Below is a small trained network, with its code and all its weights. Each question gives an input and a class and asks what happens when units are switched off, that is, made to give their printed mean instead of their output.

import numpy as np


def w(rows, s, z=0):
    codes = np.array(rows[::2]) - 128.0
    scale = np.full(codes.shape[1], s)
    scale[-1] = z or s
    return codes * scale


def norm(h):
    return h / np.sqrt((h * h).mean(-1, keepdims=True) + 1e-5)


def f(y):
    return np.maximum(y, 0)


def log_softmax(a):
    a = a - a.max(-1, keepdims=True)
    return a - np.log(np.exp(a).sum(-1, keepdims=True))


def net(x, mask):
    res = np.array(x, float).reshape(1, 8) / 4 @ E
    u = 0
    for l in range(4):
        y = f(norm(res) @ A[l][:, :-1].T + A[l][:, -1])
        res = res + np.where(mask[u : u + 5], y, B[l][:, -1]) @ B[l][:, :-1]
        u += 5
    return log_softmax(norm(res)[-1] @ U[:, :-1].T + U[:, -1])


A, B = {}, {}
E = w([
[144,148,122,87,59,175,65,131,163,115,127,166],'x0',
[206,76,93,91,130,127,89,112,202,48,188,138],'x1',
[68,116,113,151,55,207,157,171,87,154,83,77],'x2',
[134,175,168,210,155,49,170,185,205,140,119,179],'x3',
[139,161,132,118,47,49,115,50,90,84,127,150],'x4',
[148,251,63,176,137,140,140,103,151,158,174,104],'x5',
[152,143,156,145,169,78,48,163,134,102,77,109],'x6',
[112,55,189,124,77,140,179,127,160,152,156,181],'x7',
],0.016)
A[0] = w([
[61,142,114,182,56,186,156,157,80,181,85,104,77],'0.n1',
[220,166,99,106,254,72,78,105,132,87,138,76,89],'0.n2',
[137,63,234,86,84,96,38,135,148,75,43,171,69],'0.n3',
[188,140,145,65,158,110,120,103,235,130,196,197,60],'0.n4',
[182,198,161,142,128,89,149,92,222,126,160,196,2],'0.n5',
],0.0093,0.005)
B[0] = w([
[218,138,172,84,179,142,134,104,183,94,74,180,254],'0.n1',
[126,91,80,174,228,130,52,65,142,15,74,183,245],'0.n2',
[109,65,110,167,199,123,141,86,151,255,92,194,244],'0.n3',
[178,113,149,128,133,127,130,115,224,129,197,135,229],'0.n4',
[137,111,67,161,71,89,105,190,95,224,207,194,217],'0.n5',
],0.011,0.0072)
A[1] = w([
[167,69,110,73,123,185,110,86,84,75,170,124,36],'1.n1',
[55,195,73,148,91,99,142,164,198,96,231,94,40],'1.n2',
[217,48,110,53,56,237,99,176,142,117,116,69,33],'1.n3',
[124,135,209,175,181,121,237,179,61,161,201,99,66],'1.n4',
[37,61,253,63,6,131,41,196,91,132,69,98,2],'1.n5',
],0.0067,0.0066)
B[1] = w([
[94,180,59,9,174,82,131,163,217,44,86,44,213],'1.n1',
[182,93,162,133,110,89,157,179,120,145,177,210,184],'1.n2',
[34,189,136,82,110,159,95,139,140,53,154,93,251],'1.n3',
[154,206,146,68,154,182,243,129,89,164,83,165,211],'1.n4',
[130,121,164,223,166,95,99,137,161,164,166,255,193],'1.n5',
],0.0079,0.0026)
A[2] = w([
[139,61,84,64,107,247,63,70,131,157,141,125,3],'2.n1',
[124,91,133,95,90,173,118,168,97,113,174,97,4],'2.n2',
[126,162,99,139,22,163,204,70,118,132,139,112,227],'2.n3',
[120,20,133,68,81,42,162,14,60,110,172,135,184],'2.n4',
[108,73,83,32,115,230,58,113,81,140,137,122,122],'2.n5',
],0.012,0.004)
B[2] = w([
[110,173,156,111,99,181,161,106,92,146,180,125,231],'2.n1',
[148,151,108,157,142,143,82,133,83,148,71,89,144],'2.n2',
[108,97,174,116,150,131,104,160,126,95,47,144,228],'2.n3',
[182,144,201,51,129,100,26,251,67,6,99,147,254],'2.n4',
[86,174,222,93,74,164,154,159,102,137,80,74,239],'2.n5',
],0.014,0.0091)
A[3] = w([
[120,147,121,102,102,157,90,64,133,108,221,77,10],'3.n1',
[118,216,99,151,166,77,105,90,72,103,176,10,14],'3.n2',
[136,252,130,160,106,50,75,85,80,152,71,156,97],'3.n3',
[138,189,80,194,76,85,77,110,49,108,150,145,2],'3.n4',
[141,197,133,141,52,96,155,122,100,141,116,125,106],'3.n5',
],0.012,0.0045)
B[3] = w([
[147,155,124,140,146,250,165,144,133,118,154,173,151],'3.n1',
[168,96,97,146,72,139,142,45,155,83,160,86,165],'3.n2',
[32,143,155,133,90,151,177,124,37,137,130,59,254],'3.n3',
[89,155,113,171,145,65,128,98,68,171,176,149,167],'3.n4',
[128,91,110,72,137,189,77,207,92,147,157,95,177],'3.n5',
],0.014,0.0077)
U = w([
[211,154,105,63,74,215,110,73,205,50,176,151,132],'0',
[180,104,96,173,24,90,158,188,253,210,223,163,2],'1',
[83,190,197,61,91,151,118,192,56,63,60,34,167],'2',
[93,182,10,216,156,84,114,33,87,91,145,63,89],'3',
[121,115,96,150,96,82,113,143,129,211,146,84,21],'4',
[198,41,130,149,183,42,37,149,175,85,121,217,214],'5',
[109,179,158,124,62,123,153,176,67,198,227,174,181],'6',
[68,98,149,147,191,159,242,92,117,247,86,133,109],'7',
],0.016,0.0078)

Each question gives the input, the list of numbers given to net, and the class t.
The units are the neurons (one row each of A and B). Each row of codes is followed by its name. A weight is (code - 128) times the scale printed after its matrix; where a second scale follows, it is the last column's (A, B and U).
mask holds one flag per neuron, layer by layer. A switched-off neuron (its flag False) gives its mean, the last column of its row in B, instead of its output. The means were averaged over made-up inputs and are rounded, as every weight is.
A unit's drop is (log p(t) with every unit on - log p(t) with that unit switched off) / (log p(t) with every unit on - log p(t) with every unit switched off).
The circuit of an input: a set's keep is (log p(t) with only the set's units on - log p(t) with every unit switched off) / (log p(t) with every unit on - log p(t) with every unit switched off). Starting from the 12 units with the biggest drops (on a tie, the unit counted first), units are removed one at a time, each time the one whose removal leaves the highest keep (on an exact tie, the one counted first), for as long as the keep stays at least 0.8.
circuit, biggest first: the units of the circuit, biggest drop first
most important unit: the unit with the biggest drop
k most important neurons: the k neurons with the biggest drops, biggest first
k most important neurons of layer l: the k neurons of layer l with the biggest drops, biggest first
drop when u is switched off: that unit's drop, to one decimal
input [1,-5,3,-3,1,-8,5,-1], class 7: most important unit -> 0.n3
input [-2,-4,-8,-4,-8,-4,1,6], class 7: circuit, biggest first -> (0.n2 0.n3)
input [-7,4,6,4,0,5,4,8], class 7: 3 most important neurons -> (2.n4 1.n4 0.n4)
input [4,-8,3,2,5,-3,7,2], class 7: circuit, biggest first -> (0.n3 2.n4)
input [-7,-6,-3,6,3,-7,4,6], class 7: 2 most important neurons -> (1.n4 0.n2)
input [1,2,2,2,-3,7,7,3], class 5: 3 most important neurons of layer 2 -> (2.n5 2.n1 2.n2)
input [-7,-3,7,-3,-8,-6,6,3], class 7: 2 most important neurons -> (2.n4 1.n5)
input [0,4,-5,7,3,5,-3,-6], class 3: 2 most important neurons -> (0.n2 2.n4)
input [8,2,-6,-7,8,-4,-2,7], class 2: 2 most important neurons -> (2.n4 2.n5)
input [8,7,6,4,2,4,-1,-6], class 6: 2 most important neurons of layer 0 -> (0.n1 0.n5)
input [7,5,0,1,7,0,2,-4], class 5: 2 most important neurons of layer 0 -> (0.n4 0.n2)
input [-8,-1,-1,-2,-2,4,-8,7], class 2: 2 most important neurons of layer 2 -> (2.n3 2.n4)
input [4,-1,-8,4,-5,-3,-4,8], class 1: 2 most important neurons of layer 2 -> (2.n3 2.n4)
input [5,7,-5,-6,5,-7,-6,-1], class 2: circuit, biggest first -> (2.n5)
input [-2,7,-3,-6,-7,-4,0,2], class 2: 2 most important neurons -> (2.n5 0.n1)
input [-6,6,7,7,1,-3,-1,-5], class 5: 2 most important neurons -> (3.n3 2.n5)
input [-4,-7,-8,-1,5,2,6,3], class 3: 2 most important neurons -> (0.n2 3.n3)
input [-3,2,8,8,-6,3,1,-8], class 3: 3 most important neurons of layer 2 -> (2.n4 2.n5 2.n3)
input [-8,-7,6,1,-4,-3,2,-1], class 7: 2 most important neurons -> (2.n4 2.n5)
input [7,-5,2,6,2,-2,3,2], class 7: most important unit -> 0.n3
input [1,4,2,7,-4,-2,2,5], class 1: 2 most important neurons -> (2.n4 0.n2)
input [-1,-7,0,6,1,1,-4,2], class 7: 2 most important neurons of layer 2 -> (2.n4 2.n5)
input [3,-3,-4,-2,-4,4,3,-4], class 3: drop when 3.n3 is switched off -> 0.0
input [6,-7,0,6,-5,-5,0,-3], class 7: drop when 2.n4 is switched off -> 0.5
input [-4,-7,-5,-2,-7,-1,6,7], class 7: drop when 2.n4 is switched off -> 0.2
input [5,-4,-8,-5,3,3,8,-1], class 3: drop when 3.n3 is switched off -> 0.3
input [-2,-1,-4,-1,8,0,-8,6], class 5: 2 most important neurons of layer 2 -> (2.n5 2.n1)
